Below are the code and all the weights of a small trained network. Each question names an input and a target symbol and asks about switching units off, where a switched-off unit gives its printed mean instead of its output.

import numpy as np


def w(rows, s, z=0):
    codes = np.array(rows[::2]) - 128.0
    scale = np.full(codes.shape[1], s)
    scale[-1] = z or s
    return codes * scale


def norm(h):
    return h / np.sqrt((h * h).mean(-1, keepdims=True) + 1e-5)


def f(y):
    return y / 2 * (1 + np.tanh(0.7978845608 * (y + 0.044715 * y**3)))


def softmax(a):
    e = np.exp(a - a.max(-1, keepdims=True))
    return e / e.sum(-1, keepdims=True)


def log_softmax(a):
    a = a - a.max(-1, keepdims=True)
    return a - np.log(np.exp(a).sum(-1, keepdims=True))


def net(x, mask):
    ids = ['αεηθπστ'.index(c) for c in x.split()]
    T = len(ids)
    res = E[ids] + P[:T]
    u = 0
    for l in range(2):
        r = norm(res)
        for j in range(3):
            rows = slice(3 * j, 3 * j + 3)
            q, k, v = (r @ M[l][rows].T for M in (Q, K, V))
            z = softmax(np.where(np.tri(T) > 0, q @ k.T / 3**0.5, -1e9)) @ v
            o = O[l][rows]
            res = res + np.where(mask[u + j], z, o[:, -1]) @ o[:, :-1]
        u += 3
        y = f(norm(res) @ A[l][:, :-1].T + A[l][:, -1])
        res = res + np.where(mask[u : u + 4], y, B[l][:, -1]) @ B[l][:, :-1]
        u += 4
    return log_softmax(norm(res)[-1] @ U[:, :-1].T + U[:, -1])


Q, K, V, O, A, B = {}, {}, {}, {}, {}, {}
E = w([
[170,121,165,252,156,200,205],'α',
[127,55,170,71,143,190,92],'ε',
[153,138,150,44,200,128,151],'η',
[184,114,225,143,104,188,203],'θ',
[182,180,62,142,135,197,144],'π',
[221,77,35,51,86,163,116],'σ',
[129,123,75,45,166,194,159],'τ',
],0.018)
P = w([
[189,69,163,103,169,190,173],'0',
[122,150,166,94,129,139,82],'1',
[224,41,236,150,194,210,230],'2',
[98,153,145,96,119,122,88],'3',
[231,48,187,200,174,233,252],'4',
[74,162,141,97,114,109,86],'5',
[224,16,146,176,150,212,235],'6',
[62,161,119,91,96,83,89],'7',
[228,41,123,154,124,210,230],'8',
[36,154,82,113,75,55,88],'9',
[236,56,153,169,92,230,233],'10',
],0.016)
Q[0] = w([
[157,56,83,119,149,159,166],'L0H1',
[139,48,91,162,199,160,187],'L0H1',
[110,150,118,189,150,91,78],'L0H1',
[160,105,29,112,138,154,154],'L0H2',
[254,141,41,99,149,122,177],'L0H2',
[139,120,121,197,100,96,99],'L0H2',
[108,121,121,233,51,213,191],'L0H3',
[220,154,171,172,126,107,206],'L0H3',
[74,156,77,88,115,87,47],'L0H3',
],0.014)
K[0] = w([
[75,152,120,109,48,112,138],'L0H1',
[63,168,149,150,69,78,148],'L0H1',
[179,145,137,196,148,158,133],'L0H1',
[110,131,72,138,138,91,157],'L0H2',
[137,214,76,193,88,24,128],'L0H2',
[185,125,119,132,121,146,134],'L0H2',
[122,120,119,250,109,141,149],'L0H3',
[192,137,123,191,198,133,162],'L0H3',
[101,144,75,47,117,112,73],'L0H3',
],0.017)
V[0] = w([
[87,110,108,79,94,115,57],'L0H1',
[162,184,207,135,47,137,139],'L0H1',
[45,147,148,129,4,127,229],'L0H1',
[173,110,179,126,122,119,145],'L0H2',
[151,169,109,155,102,82,123],'L0H2',
[105,146,79,171,114,78,183],'L0H2',
[105,81,151,125,67,145,184],'L0H3',
[178,152,182,132,109,157,185],'L0H3',
[92,113,108,112,93,67,121],'L0H3',
],0.012)
O[0] = w([
[125,48,92,116,132,160,208,197],'L0H1',
[77,120,132,249,184,166,82,105],'L0H1',
[130,69,77,212,223,2,142,46],'L0H1',
[78,17,152,92,123,37,168,146],'L0H2',
[215,114,102,87,126,206,72,48],'L0H2',
[123,152,143,90,163,119,65,4],'L0H2',
[171,46,205,162,159,137,131,169],'L0H3',
[196,92,214,165,109,92,140,197],'L0H3',
[101,100,83,108,181,95,93,42],'L0H3',
],0.0093,0.011)
A[0] = w([
[20,81,142,166,70,182,57,102],'L0N1',
[101,249,128,113,161,116,155,173],'L0N2',
[207,113,100,190,86,122,171,3],'L0N3',
[126,125,188,225,109,92,165,55],'L0N4',
],0.016,0.0063)
B[0] = w([
[113,247,208,146,182,91,149,220],'L0N1',
[224,114,114,167,231,120,215,176],'L0N2',
[24,105,185,112,187,159,128,253],'L0N3',
[137,91,30,78,65,132,129,250],'L0N4',
],0.015,0.0061)
Q[1] = w([
[89,156,102,104,146,95,147],'L1H1',
[106,91,163,99,156,147,104],'L1H1',
[165,94,82,193,101,166,95],'L1H1',
[91,95,190,185,198,127,154],'L1H2',
[142,88,252,163,176,135,126],'L1H2',
[114,129,53,120,65,119,143],'L1H2',
[118,176,99,155,61,89,158],'L1H3',
[126,144,141,145,196,165,100],'L1H3',
[106,193,129,112,104,28,115],'L1H3',
],0.021)
K[1] = w([
[130,185,59,156,123,43,104],'L1H1',
[10,97,186,159,180,75,35],'L1H1',
[170,53,193,165,14,192,181],'L1H1',
[55,143,70,135,240,49,91],'L1H2',
[86,154,26,116,157,43,59],'L1H2',
[108,43,194,135,82,200,166],'L1H2',
[183,70,204,102,90,196,210],'L1H3',
[172,214,55,128,105,74,128],'L1H3',
[179,58,231,106,61,202,149],'L1H3',
],0.013)
V[1] = w([
[191,212,61,113,131,127,185],'L1H1',
[67,142,148,122,36,175,91],'L1H1',
[142,127,215,100,94,132,151],'L1H1',
[118,143,137,111,246,106,204],'L1H2',
[36,129,181,120,138,93,58],'L1H2',
[147,149,185,241,159,55,157],'L1H2',
[93,179,91,183,30,112,162],'L1H3',
[143,104,136,95,112,23,177],'L1H3',
[59,142,114,157,127,148,141],'L1H3',
],0.013)
O[1] = w([
[81,45,157,157,112,177,187,105],'L1H1',
[111,176,137,121,85,111,72,154],'L1H1',
[143,147,60,173,122,74,110,252],'L1H1',
[104,224,171,89,102,4,133,186],'L1H2',
[137,39,211,108,32,145,148,96],'L1H2',
[136,197,120,146,15,140,22,125],'L1H2',
[170,167,49,32,172,97,117,123],'L1H3',
[54,85,132,95,139,56,43,150],'L1H3',
[173,64,105,109,146,134,203,120],'L1H3',
],0.012,0.015)
A[1] = w([
[158,86,31,45,94,218,43,72],'L1N1',
[46,221,230,97,60,83,50,2],'L1N2',
[118,76,137,77,3,123,206,5],'L1N3',
[109,124,103,214,83,119,51,41],'L1N4',
],0.017,0.01)
B[1] = w([
[135,205,7,4,154,24,80,182],'L1N1',
[24,153,255,109,252,156,13,248],'L1N2',
[191,93,217,107,59,145,131,219],'L1N3',
[12,71,142,248,104,79,247,138],'L1N4',
],0.014,0.013)
U = w([
[224,170,155,202,153,165,98,121],'α',
[120,92,71,25,125,112,94,153],'ε',
[85,18,134,64,211,226,183,125],'η',
[169,87,209,74,40,124,171,141],'θ',
[143,164,214,74,174,10,253,3],'π',
[51,101,222,107,174,148,74,154],'σ',
[100,54,117,219,116,77,112,150],'τ',
],0.0064,0.0058)

Each question gives the input, a string of symbols that net reads in full, and the target symbol t.
The units are the heads (3 rows each of Q, K, V and O) and the neurons (one row each of A and B). Each row of codes is followed by its name. A weight is (code - 128) times the scale printed after its matrix; where a second scale follows, it is the last column's (O, A, B and U).
mask holds one flag per unit, layer by layer, with each layer's heads first. A switched-off unit (its flag False) gives its mean, the last column of its rows in O or B, instead of its output. The means were averaged over made-up inputs and are rounded, as every weight is.
A unit's drop is (log p(t) with every unit on - log p(t) with that unit switched off) / (log p(t) with every unit on - log p(t) with every unit switched off).
The circuit of an input: a set's keep is (log p(t) with only the set's units on - log p(t) with every unit switched off) / (log p(t) with every unit on - log p(t) with every unit switched off). Starting from the 12 units with the biggest drops (on a tie, the unit counted first), units are removed one at a time, each time the one whose removal leaves the highest keep (on an exact tie, the one counted first), for as long as the keep stays at least 0.8.
units of the circuit, in order: the units of the circuit, biggest drop first
k most important neurons: the k neurons with the biggest drops, biggest first
k most important neurons of layer l: the k neurons of layer l with the biggest drops, biggest first
drop when u is switched off: that unit's drop, to one decimal
input ε ε ε π ε σ θ, target η: units of the circuit, in order	[L1H2]
input θ ε ε σ ε ε ε ε α, target θ: units of the circuit, in order	[L1H2, L0N1]
input ε σ ε η π α ε ε ε η α, target σ: units of the circuit, in order	[L0N3, L1H3]
input ε ε σ α ε ε σ η σ, target σ: 2 most important neurons	[L0N3, L0N2]
input σ σ σ σ ε ε ε α ε π, target α: units of the circuit, in order	[L0H2, L1H3]
input σ ε ε ε τ τ ε, target π: units of the circuit, in order	[L1H2, L0H1, L0N2, L0H2]
input σ α ε θ ε ε π, target θ: units of the circuit, in order	[L0H3, L1H2, L0N1]
input τ σ ε ε ε σ θ, target η: units of the circuit, in order	[L1H2, L0N3]
input η η π σ η, target η: units of the circuit, in order	[L1H2, L0N1]
input α η ε η τ θ σ σ ε τ ε, target π: units of the circuit, in order	[L0H3, L1H2, L0N2, L0H1]
input ε ε σ, target θ: 2 most important neurons	[L0N1, L1N2]
input ε σ σ ε ε τ ε τ, target η: units of the circuit, in order	[L1H1, L0N2, L0H3]
input τ α τ, target ε: 2 most important neurons	[L0N4, L1N1]
input σ α ε ε η η η ε σ τ σ, target π: 3 most important neurons	[L0N3, L0N2, L0N1]
input ε α σ η θ, target σ: 3 most important neurons	[L0N2, L0N3, L1N2]
input τ ε θ η τ ε ε ε σ θ σ, target τ: units of the circuit, in order	[L0H1]
input σ ε σ, target θ: 2 most important neurons of layer 0	[L0N1, L0N4]
input τ α σ, target ε: 2 most important neurons	[L0N4, L1N1]
input τ σ ε α σ π σ, target α: 2 most important neurons	[L0N2, L1N2]
input ε θ ε, target τ: most important neuron	[L0N4]
input θ ε τ η ε α η α α, target ε: 2 most important neurons	[L0N4, L1N1]
input σ η α τ ε α ε, target ε: 2 most important neurons	[L0N4, L1N1]
input ε η ε θ, target θ: 2 most important neurons	[L0N4, L1N2]
input σ σ ε σ θ ε π π α, target α: 3 most important neurons of layer 0	[L0N2, L0N4, L0N3]
input ε ε ε ε τ ε ε, target θ: drop when L0H3 is switched off	0.1
